Below is a small trained network, with its code and all its weights. Each question gives an input and a target symbol and asks what happens when units are switched off, that is, made to give their printed mean instead of their output.

import numpy as np


def w(rows, s, z=0):
    codes = np.array(rows[::2]) - 128.0
    scale = np.full(codes.shape[1], s)
    scale[-1] = z or s
    return codes * scale


def f(y):
    return np.maximum(y, 0)


def softmax(a):
    e = np.exp(a - a.max(-1, keepdims=True))
    return e / e.sum(-1, keepdims=True)


def log_softmax(a):
    a = a - a.max(-1, keepdims=True)
    return a - np.log(np.exp(a).sum(-1, keepdims=True))


def net(x, mask):
    ids = ['βδθλπστφψω'.index(c) for c in x.split()]
    T = len(ids)
    res = E[ids] + P[:T]
    u = 0
    for l in range(2):
        q, k, v = (res @ M[l].T for M in (Q, K, V))
        z = softmax(np.where(np.tri(T) > 0, q @ k.T / 4**0.5, -1e9)) @ v
        res = res + np.where(mask[u], z, O[l][:, -1]) @ O[l][:, :-1]
        u += 1
        y = f(res @ A[l][:, :-1].T + A[l][:, -1])
        res = res + np.where(mask[u : u + 12], y, B[l][:, -1]) @ B[l][:, :-1]
        u += 12
    return log_softmax(res[-1] @ U[:, :-1].T + U[:, -1])


Q, K, V, O, A, B = {}, {}, {}, {}, {}, {}
E = w([
[29,114,154,125,93,56,80,220],'β',
[126,62,94,15,130,119,117,206],'δ',
[165,217,100,155,209,115,187,124],'θ',
[121,118,83,181,26,182,114,47],'λ',
[72,19,187,160,82,128,133,47],'π',
[41,141,96,132,105,98,134,104],'σ',
[132,124,151,106,204,80,213,207],'τ',
[189,171,167,202,156,174,228,74],'φ',
[122,188,3,75,189,118,89,118],'ψ',
[175,37,127,56,130,197,123,96],'ω',
],0.0056)
P = w([
[114,141,144,159,122,177,134,168],'0',
[220,170,255,104,74,112,69,95],'1',
[139,135,126,143,108,107,195,111],'2',
[110,122,147,172,155,156,90,158],'3',
[220,96,141,134,85,62,114,117],'4',
[126,141,125,115,104,110,203,89],'5',
[110,111,134,176,162,157,93,152],'6',
[203,102,103,118,96,46,123,102],'7',
[111,143,128,88,97,115,215,64],'8',
[114,106,131,171,175,160,95,148],'9',
[192,113,84,87,96,44,111,91],'10',
[95,145,125,58,96,124,223,38],'11',
[115,104,131,163,182,162,93,139],'12',
[188,118,102,61,122,39,92,86],'13',
],0.0064)
Q[0] = w([
[120,73,57,153,86,73,191,159],'0.h1',
[89,61,187,87,30,167,160,254],'0.h1',
[150,202,155,243,69,133,189,143],'0.h1',
[152,190,219,186,164,36,148,155],'0.h1',
],0.021)
K[0] = w([
[54,135,136,93,85,93,209,116],'0.h1',
[114,40,188,100,42,163,167,247],'0.h1',
[132,175,134,255,51,116,168,139],'0.h1',
[127,166,193,213,203,69,136,180],'0.h1',
],0.02)
V[0] = w([
[146,177,158,126,99,116,155,152],'0.h1',
[136,143,196,97,184,63,204,237],'0.h1',
[156,138,109,133,86,123,144,119],'0.h1',
[39,67,140,160,254,168,62,99],'0.h1',
],0.006)
O[0] = w([
[136,87,122,142,164,107,126,95,138],'0.h1',
[154,113,171,86,251,70,1,66,81],'0.h1',
[129,108,106,147,103,100,158,126,173],'0.h1',
[106,200,169,91,139,246,109,145,7],'0.h1',
],0.0043,0.0018)
A[0] = w([
[141,178,96,156,168,135,86,251,88],'0.n1',
[69,109,173,155,154,123,165,149,123],'0.n2',
[149,103,121,190,158,180,98,131,127],'0.n3',
[63,153,89,131,159,139,111,165,147],'0.n4',
[145,106,111,134,92,110,53,118,95],'0.n5',
[73,113,145,133,149,117,159,165,129],'0.n6',
[161,131,166,147,112,126,33,80,123],'0.n7',
[157,124,124,131,174,76,72,109,95],'0.n8',
[141,130,118,100,81,85,174,99,202],'0.n9',
[68,146,126,106,100,103,80,168,98],'0.n10',
[170,107,146,106,128,112,90,129,4],'0.n11',
[129,147,96,131,89,153,158,166,82],'0.n12',
],0.012,0.0025)
B[0] = w([
[210,102,195,248,234,127,87,148,154],'0.n1',
[90,134,198,137,146,94,158,150,150],'0.n2',
[88,74,112,176,74,196,188,144,158],'0.n3',
[123,156,105,145,175,115,22,112,153],'0.n4',
[81,121,171,164,167,137,192,149,167],'0.n5',
[75,130,153,108,164,97,101,157,150],'0.n6',
[178,204,106,105,92,124,119,215,160],'0.n7',
[105,63,73,124,81,143,196,109,169],'0.n8',
[233,104,124,100,157,42,101,75,253],'0.n9',
[208,129,143,94,104,107,96,49,145],'0.n10',
[153,192,125,184,124,93,96,84,144],'0.n11',
[68,104,112,114,185,159,105,87,158],'0.n12',
],0.012,0.005)
Q[1] = w([
[143,95,78,81,187,156,114,61],'1.h1',
[88,33,78,128,122,41,95,72],'1.h1',
[77,252,163,111,108,143,59,182],'1.h1',
[168,128,74,164,181,21,187,67],'1.h1',
],0.019)
K[1] = w([
[174,181,109,65,135,124,120,84],'1.h1',
[91,142,121,4,126,64,108,61],'1.h1',
[106,123,116,222,98,161,44,228],'1.h1',
[107,158,177,84,211,164,122,52],'1.h1',
],0.022)
V[1] = w([
[118,104,34,54,151,99,59,227],'1.h1',
[206,206,63,112,238,178,251,172],'1.h1',
[101,78,247,78,157,80,167,187],'1.h1',
[233,60,156,87,78,212,118,149],'1.h1',
],0.014)
O[1] = w([
[147,151,101,19,92,167,126,117,4],'1.h1',
[181,252,97,148,174,158,199,187,101],'1.h1',
[89,146,231,97,160,141,157,93,179],'1.h1',
[204,82,169,144,117,211,118,148,120],'1.h1',
],0.013,0.003)
A[1] = w([
[139,76,152,149,152,175,142,158,185],'1.n1',
[42,116,148,151,111,171,224,136,109],'1.n2',
[166,172,122,59,119,107,182,129,2],'1.n3',
[177,157,110,58,62,99,112,135,27],'1.n4',
[121,103,76,140,106,147,125,148,150],'1.n5',
[139,74,178,125,123,129,144,120,20],'1.n6',
[99,116,119,89,82,198,205,126,220],'1.n7',
[75,160,76,149,3,161,188,77,96],'1.n8',
[92,127,111,69,67,176,100,80,158],'1.n9',
[99,135,154,179,160,169,154,172,94],'1.n10',
[175,154,123,98,84,94,143,86,191],'1.n11',
[60,80,92,147,141,192,91,174,85],'1.n12',
],0.012,0.0041)
B[1] = w([
[139,100,122,82,171,176,76,121,223],'1.n1',
[153,128,129,99,93,104,56,189,206],'1.n2',
[90,107,133,212,79,178,82,186,228],'1.n3',
[107,69,159,155,183,134,215,93,189],'1.n4',
[102,73,119,146,92,116,157,159,210],'1.n5',
[118,198,116,184,124,146,141,133,209],'1.n6',
[170,152,208,145,84,102,189,108,177],'1.n7',
[114,133,98,126,252,111,69,71,161],'1.n8',
[160,156,46,141,98,182,117,76,194],'1.n9',
[129,90,89,112,96,91,182,91,213],'1.n10',
[129,136,132,47,132,118,118,174,254],'1.n11',
[83,190,145,113,143,143,206,173,183],'1.n12',
],0.016,0.0088)
U = w([
[92,159,88,105,90,143,89,82,187],'β',
[123,102,183,116,74,176,205,113,111],'δ',
[163,217,74,191,124,138,108,187,95],'θ',
[173,30,108,147,47,91,61,132,79],'λ',
[120,113,195,232,162,118,71,72,87],'π',
[107,120,177,2,169,36,143,103,208],'σ',
[83,142,169,91,87,138,63,194,135],'τ',
[176,165,130,159,183,63,187,100,100],'φ',
[33,82,114,115,175,155,146,148,54],'ψ',
[211,148,135,96,203,169,39,126,250],'ω',
],0.0035,0.0023)

Each question gives the input, a string of symbols that net reads in full, and the target symbol t.
The units are the heads (4 rows each of Q, K, V and O) and the neurons (one row each of A and B). Each row of codes is followed by its name. A weight is (code - 128) times the scale printed after its matrix; where a second scale follows, it is the last column's (O, A, B and U).
mask holds one flag per unit, layer by layer, with each layer's heads first. A switched-off unit (its flag False) gives its mean, the last column of its rows in O or B, instead of its output. The means were averaged over made-up inputs and are rounded, as every weight is.
A unit's drop is (log p(t) with every unit on - log p(t) with that unit switched off) / (log p(t) with every unit on - log p(t) with every unit switched off).
The circuit of an input: a set's keep is (log p(t) with only the set's units on - log p(t) with every unit switched off) / (log p(t) with every unit on - log p(t) with every unit switched off). Starting from the 12 units with the biggest drops (on a tie, the unit counted first), units are removed one at a time, each time the one whose removal leaves the highest keep (on an exact tie, the one counted first), for as long as the keep stays at least 0.8.
circuit, biggest first: the units of the circuit, biggest drop first
k most important neurons: the k neurons with the biggest drops, biggest first
top k neurons in layer l: the k neurons of layer l with the biggest drops, biggest first
input λ ω π δ θ λ σ β λ π τ, target λ: circuit, biggest first -> [1.h1, 0.n9, 0.n5]
input ψ λ σ λ λ ω, target ω: circuit, biggest first -> [1.h1, 1.n1, 1.n5]
input δ θ λ ψ τ λ τ τ θ θ λ λ λ δ, target λ: circuit, biggest first -> [0.n9, 1.h1, 1.n5, 0.n5]
input θ ω λ λ λ σ ω σ π, target π: circuit, biggest first -> [1.h1, 1.n6]
input λ ω λ δ λ σ τ σ τ δ λ φ σ ψ, target φ: circuit, biggest first -> [0.n9, 1.h1, 1.n10]
input τ λ ω σ λ λ δ ψ λ π σ λ, target λ: circuit, biggest first -> [1.h1, 0.n9, 0.n5]
input ψ δ τ σ τ σ β, target π: top 4 neurons in layer 0 -> [0.n1, 0.n10, 0.n2, 0.n6]
input σ β δ λ τ θ θ π ψ λ φ φ, target φ: circuit, biggest first -> [1.h1, 1.n10]
input π ψ π, target π: circuit, biggest first -> [1.h1, 1.n6, 0.n7]
input ψ θ δ σ τ δ δ δ σ δ λ β, target β: top neuron in layer 1 -> [1.n9]
input λ π φ σ φ τ δ, target ω: top 2 neurons in layer 1 -> [1.n1, 1.n5]
input ω δ ψ τ π, target ψ: 2 most important neurons -> [1.n4, 1.n3]
input φ θ β ω τ σ λ, target ψ: 3 most important neurons -> [0.n9, 0.n7, 1.n12]
input λ φ λ λ ω τ θ λ φ σ λ, target φ: circuit, biggest first -> [1.h1, 1.n10]
input λ ψ λ, target λ: circuit, biggest first -> [1.h1, 0.n9, 0.n5, 0.n7]
input π δ τ σ λ λ λ ω, target λ: 2 most important neurons -> [0.n9, 0.n12]
input β τ λ σ, target β: top 2 neurons in layer 0 -> [0.n4, 0.n6]
input λ ψ λ σ θ λ δ ψ σ λ θ φ σ β, target φ: circuit, biggest first -> [1.h1, 1.n3]
input ω δ σ δ λ λ τ λ σ ψ λ τ θ, target φ: top 2 neurons in layer 0 -> [0.n1, 0.n9]
input σ τ φ, target φ: circuit, biggest first -> [1.h1, 1.n10]
input λ θ τ λ ψ λ λ π, target λ: circuit, biggest first -> [0.n9, 1.h1]
input λ π λ τ, target σ: 3 most important neurons -> [0.n9, 0.n2, 1.n10]
input λ π τ λ π, target τ: most important neuron -> [1.n3]
input δ ω σ π φ, target σ: top 2 neurons in layer 1 -> [1.n11, 1.n3]
input τ σ δ ψ δ θ δ ψ τ δ λ π λ σ, target π: top neuron in layer 0 -> [0.n9]
input ω π σ λ, target ψ: 4 most important neurons -> [0.n9, 1.n12, 0.n8, 0.n3]
